Below are the code and all the weights of a small trained network. Each question names an input and a target symbol and asks about switching units off, where a switched-off unit gives its printed mean instead of its output.

import numpy as np


def w(rows, s, z=0):
    codes = np.array(rows[::2]) - 128.0
    scale = np.full(codes.shape[1], s)
    scale[-1] = z or s
    return codes * scale


def f(y):
    return y / 2 * (1 + np.tanh(0.7978845608 * (y + 0.044715 * y**3)))


def softmax(a):
    e = np.exp(a - a.max(-1, keepdims=True))
    return e / e.sum(-1, keepdims=True)


def log_softmax(a):
    a = a - a.max(-1, keepdims=True)
    return a - np.log(np.exp(a).sum(-1, keepdims=True))


def net(x, mask):
    ids = ['βγεθμπστψ'.index(c) for c in x.split()]
    T = len(ids)
    res = E[ids] + P[:T]
    u = 0
    for l in range(2):
        r = res
        for j in range(3):
            rows = slice(4 * j, 4 * j + 4)
            q, k, v = (r @ M[l][rows].T for M in (Q, K, V))
            z = softmax(np.where(np.tri(T) > 0, q @ k.T / 4**0.5, -1e9)) @ v
            o = O[l][rows]
            res = res + np.where(mask[u + j], z, o[:, -1]) @ o[:, :-1]
        u += 3
        y = f(res @ A[l][:, :-1].T + A[l][:, -1])
        res = res + np.where(mask[u : u + 12], y, B[l][:, -1]) @ B[l][:, :-1]
        u += 12
    return log_softmax(res[-1] @ U[:, :-1].T + U[:, -1])


Q, K, V, O, A, B = {}, {}, {}, {}, {}, {}
E = w([
[104,35,105,86,120,165,21],'β',
[221,51,128,197,181,87,43],'γ',
[158,31,72,78,200,117,153],'ε',
[35,134,60,29,176,111,181],'θ',
[46,124,93,161,147,89,12],'μ',
[235,101,213,73,126,169,220],'π',
[38,254,152,79,59,114,142],'σ',
[113,231,138,163,200,65,154],'τ',
[163,230,198,208,92,87,33],'ψ',
],0.0037)
P = w([
[96,89,93,183,86,170,146],'0',
[100,115,155,159,193,63,140],'1',
[221,215,88,33,119,170,77],'2',
[166,127,233,162,35,211,147],'3',
[74,89,197,157,222,31,201],'4',
[241,194,102,29,128,127,137],'5',
[163,101,251,103,22,255,27],'6',
[99,62,168,167,220,52,201],'7',
],0.0056)
Q[0] = w([
[170,144,194,95,167,95,183],'L0H0',
[91,122,60,164,66,176,70],'L0H0',
[155,107,162,127,175,98,165],'L0H0',
[127,145,204,93,166,89,180],'L0H0',
[113,131,109,175,13,203,81],'L0H1',
[106,120,110,174,28,202,84],'L0H1',
[128,130,120,162,22,217,94],'L0H1',
[123,134,86,102,231,40,140],'L0H1',
[53,14,181,219,210,24,199],'L0H2',
[200,253,59,40,37,230,32],'L0H2',
[60,14,187,207,215,31,211],'L0H2',
[62,20,178,210,209,33,213],'L0H2',
],0.0048)
K[0] = w([
[149,151,185,90,163,89,203],'L0H0',
[125,108,71,177,98,165,66],'L0H0',
[115,117,168,106,139,113,174],'L0H0',
[130,161,171,63,185,67,195],'L0H0',
[181,171,92,101,39,207,68],'L0H1',
[168,157,85,96,44,193,78],'L0H1',
[220,190,124,122,16,233,75],'L0H1',
[25,74,63,152,228,26,132],'L0H1',
[58,48,251,197,191,32,171],'L0H2',
[205,215,3,58,64,226,55],'L0H2',
[47,42,251,199,188,34,193],'L0H2',
[47,47,253,200,187,26,191],'L0H2',
],0.0056)
V[0] = w([
[214,99,183,92,188,156,203],'L0H0',
[120,9,61,174,70,206,82],'L0H0',
[18,54,38,180,39,183,91],'L0H0',
[109,76,107,78,154,171,207],'L0H0',
[232,162,208,51,116,174,161],'L0H1',
[98,164,95,193,221,3,92],'L0H1',
[159,155,162,105,5,254,114],'L0H1',
[170,171,137,137,23,215,44],'L0H1',
[120,215,71,38,59,186,81],'L0H2',
[124,45,124,150,130,150,182],'L0H2',
[37,77,60,195,78,129,50],'L0H2',
[16,84,130,214,125,84,193],'L0H2',
],0.0053)
O[0] = w([
[168,83,185,112,133,79,193,210],'L0H0',
[117,48,67,181,131,221,138,84],'L0H0',
[71,117,57,162,126,210,124,37],'L0H0',
[102,82,104,83,142,136,234,135],'L0H0',
[170,115,224,115,82,130,145,226],'L0H1',
[136,177,56,132,232,21,58,70],'L0H1',
[113,131,204,163,1,242,124,176],'L0H1',
[133,138,162,169,31,225,40,141],'L0H1',
[138,198,89,59,64,193,80,134],'L0H2',
[111,44,96,160,164,152,220,111],'L0H2',
[79,120,72,163,152,181,101,4],'L0H2',
[45,141,93,177,164,98,166,48],'L0H2',
],0.0049,0.002)
A[0] = w([
[107,103,166,202,170,76,133,221],'L0N0',
[55,126,103,220,83,213,100,251],'L0N1',
[96,96,183,172,146,71,205,229],'L0N2',
[120,95,189,187,112,109,141,214],'L0N3',
[49,124,168,141,163,54,186,242],'L0N4',
[31,141,72,100,148,110,190,220],'L0N5',
[176,158,155,85,79,198,33,233],'L0N6',
[115,2,53,191,213,113,139,211],'L0N7',
[156,88,182,123,101,190,209,182],'L0N8',
[228,195,129,45,138,114,128,157],'L0N9',
[159,103,187,118,81,216,153,215],'L0N10',
[203,202,143,62,109,132,74,166],'L0N11',
],0.0054,0.0026)
B[0] = w([
[148,167,185,208,197,45,129,176],'L0N0',
[43,129,84,197,3,234,116,162],'L0N1',
[166,187,196,162,173,72,174,203],'L0N2',
[150,159,253,219,128,123,126,180],'L0N3',
[146,204,174,123,213,46,153,196],'L0N4',
[39,219,44,38,213,102,194,147],'L0N5',
[148,57,156,73,115,201,71,254],'L0N6',
[105,32,43,191,247,62,187,178],'L0N7',
[162,83,189,149,36,159,199,209],'L0N8',
[160,10,52,48,108,86,138,200],'L0N9',
[146,58,188,115,56,187,155,237],'L0N10',
[152,27,75,56,119,145,97,211],'L0N11',
],0.0037,0.006)
Q[1] = w([
[127,110,153,140,106,150,155],'L1H0',
[111,209,107,154,220,33,149],'L1H0',
[139,138,106,106,140,115,95],'L1H0',
[114,152,144,169,150,82,189],'L1H0',
[188,78,140,54,112,122,136],'L1H1',
[125,136,201,146,109,114,139],'L1H1',
[106,194,141,157,254,22,191],'L1H1',
[118,135,189,146,90,136,128],'L1H1',
[122,137,201,145,124,90,208],'L1H2',
[119,129,194,147,104,133,179],'L1H2',
[133,150,97,123,181,49,127],'L1H2',
[139,59,116,116,14,250,81],'L1H2',
],0.0063)
K[1] = w([
[151,193,164,152,164,86,168],'L1H0',
[62,80,70,155,108,173,138],'L1H0',
[152,70,128,83,77,175,76],'L1H0',
[30,124,82,177,138,156,161],'L1H0',
[169,100,231,111,109,128,245],'L1H1',
[15,186,149,240,187,90,172],'L1H1',
[97,107,29,177,93,197,140],'L1H1',
[27,221,191,207,219,27,110],'L1H1',
[55,169,131,249,133,132,235],'L1H2',
[21,212,188,253,188,58,233],'L1H2',
[135,98,39,144,79,197,149],'L1H2',
[142,143,203,90,161,85,86],'L1H2',
],0.0045)
V[1] = w([
[154,39,164,187,89,152,77],'L1H0',
[192,170,179,182,164,70,140],'L1H0',
[77,42,68,84,103,175,129],'L1H0',
[86,123,117,104,53,190,80],'L1H0',
[170,105,152,59,94,143,167],'L1H1',
[165,206,204,189,56,139,50],'L1H1',
[76,253,129,113,117,124,108],'L1H1',
[127,141,110,30,136,134,197],'L1H1',
[71,252,109,132,177,85,119],'L1H2',
[190,14,121,175,165,102,127],'L1H2',
[168,17,76,129,199,93,160],'L1H2',
[75,149,103,213,185,95,102],'L1H2',
],0.0055)
O[1] = w([
[241,113,100,104,108,129,84,247],'L1H0',
[153,191,129,174,104,91,124,176],'L1H0',
[118,68,119,48,170,193,148,131],'L1H0',
[130,65,127,107,124,134,92,76],'L1H0',
[115,179,192,134,158,143,70,109],'L1H1',
[190,94,136,183,49,48,32,80],'L1H1',
[35,62,154,167,86,70,139,3],'L1H1',
[1,186,213,122,203,178,131,79],'L1H1',
[32,83,100,157,97,72,207,32],'L1H2',
[210,193,75,96,142,149,169,252],'L1H2',
[147,189,83,87,166,166,209,218],'L1H2',
[144,73,48,119,92,108,208,164],'L1H2',
],0.0059,0.0021)
A[1] = w([
[122,175,125,120,156,188,133,193],'L1N0',
[170,113,39,153,78,62,171,183],'L1N1',
[151,71,58,93,137,156,202,106],'L1N2',
[105,113,194,208,79,132,155,255],'L1N3',
[172,136,107,144,105,134,132,219],'L1N4',
[134,152,140,133,150,191,92,183],'L1N5',
[179,156,109,176,102,76,174,186],'L1N6',
[120,96,79,100,184,130,110,209],'L1N7',
[117,186,140,129,136,183,154,218],'L1N8',
[3,76,104,180,126,114,198,171],'L1N9',
[145,183,139,193,134,148,193,203],'L1N10',
[156,228,63,114,158,151,187,25],'L1N11',
],0.0063,0.0033)
B[1] = w([
[128,168,174,212,187,143,78,183],'L1N0',
[183,209,21,147,3,11,123,205],'L1N1',
[137,77,109,30,108,162,205,217],'L1N2',
[105,108,213,198,175,107,35,254],'L1N3',
[190,149,121,95,121,133,98,206],'L1N4',
[133,198,152,149,153,81,91,192],'L1N5',
[195,200,73,171,99,102,107,224],'L1N6',
[190,119,200,116,155,133,45,185],'L1N7',
[128,177,186,182,212,184,83,205],'L1N8',
[3,181,197,71,121,37,172,226],'L1N9',
[137,205,129,169,178,155,111,230],'L1N10',
[124,82,59,245,151,214,204,187],'L1N11',
],0.0052,0.0061)
U = w([
[166,29,132,51,150,188,127,150],'β',
[191,168,4,141,82,133,164,65],'γ',
[99,111,98,201,192,214,184,69],'ε',
[49,158,170,92,162,142,160,3],'θ',
[125,122,106,17,65,93,169,131],'μ',
[162,218,180,183,191,173,44,239],'π',
[45,16,204,181,128,97,96,183],'σ',
[69,215,102,153,94,67,134,62],'τ',
[175,82,75,213,35,45,76,90],'ψ',
],0.0039,0.0029)

Each question gives the input, a string of symbols that net reads in full, and the target symbol t.
The units are the heads (4 rows each of Q, K, V and O) and the neurons (one row each of A and B). Each row of codes is followed by its name. A weight is (code - 128) times the scale printed after its matrix; where a second scale follows, it is the last column's (O, A, B and U).
mask holds one flag per unit, layer by layer, with each layer's heads first. A switched-off unit (its flag False) gives its mean, the last column of its rows in O or B, instead of its output. The means were averaged over made-up inputs and are rounded, as every weight is.
A unit's drop is (log p(t) with every unit on - log p(t) with that unit switched off) / (log p(t) with every unit on - log p(t) with every unit switched off).
k most important neurons: the k neurons with the biggest drops, biggest first
k most important neurons of layer l: the k neurons of layer l with the biggest drops, biggest first
heads that matter: for each layer, one digit per head in row order, 1 if its drop is at least 0.15 and else 0, layers parted by /
input μ ε σ π π τ σ γ, target μ: heads that matter -> 111 / 111
input γ π π, target β: 2 most important neurons -> (L0N9; L0N11)
input π σ π ε τ π ε, target τ: most important neuron -> (L0N4)
input π σ ψ σ β μ γ, target β: 2 most important neurons of layer 0 -> (L0N7; L0N6)
input ε θ τ ε ε θ ψ π, target ε: 2 most important neurons -> (L1N11; L0N7)
input π π π ψ σ σ, target β: heads that matter -> 011 / 000
input π ε π ψ, target ε: heads that matter -> 011 / 011
input β ε σ ψ, target ε: 3 most important neurons -> (L0N7; L1N11; L0N1)
input σ π π σ γ, target σ: heads that matter -> 001 / 101
input γ θ π σ π θ π ψ, target γ: heads that matter -> 111 / 011
input π γ π γ, target γ: heads that matter -> 011 / 011
input π π σ π ε, target π: heads that matter -> 000 / 011
input γ ψ π π, target ψ: heads that matter -> 000 / 111
input θ σ ε σ π, target θ: most important neuron of layer 0 -> (L0N5)
input τ τ ψ π π μ π γ, target τ: 2 most important neurons -> (L1N9; L0N6)
input μ ψ μ ψ, target ψ: heads that matter -> 000 / 011
input π π π π ε σ τ, target ε: heads that matter -> 011 / 111
input γ π σ σ γ, target γ: 2 most important neurons -> (L0N7; L1N1)
input ε π μ γ π, target ε: heads that matter -> 111 / 011
input σ σ π π π π γ π, target σ: most important neuron -> (L0N1)
input θ π γ ε π π π τ, target θ: 2 most important neurons -> (L1N9; L0N5)
input β π π π π π, target γ: heads that matter -> 111 / 101
input π ε γ π ε θ, target π: heads that matter -> 010 / 011
input β σ π γ π σ ψ μ, target β: 2 most important neurons of layer 0 -> (L0N1; L0N7)
input ε π β σ σ π μ σ, target ε: heads that matter -> 111 / 011
input ψ ψ σ π π τ ψ θ, target ψ: 2 most important neurons -> (L0N1; L1N1)
input β β μ π π ψ β γ, target β: most important neuron -> (L0N1)
input μ π θ β ψ π π σ, target μ: 2 most important neurons of layer 0 -> (L0N1; L0N7)
input ε π ψ π ψ π π μ, target ε: heads that matter -> 111 / 011
input ε π ε π β, target ε: 2 most important neurons -> (L0N7; L1N11)
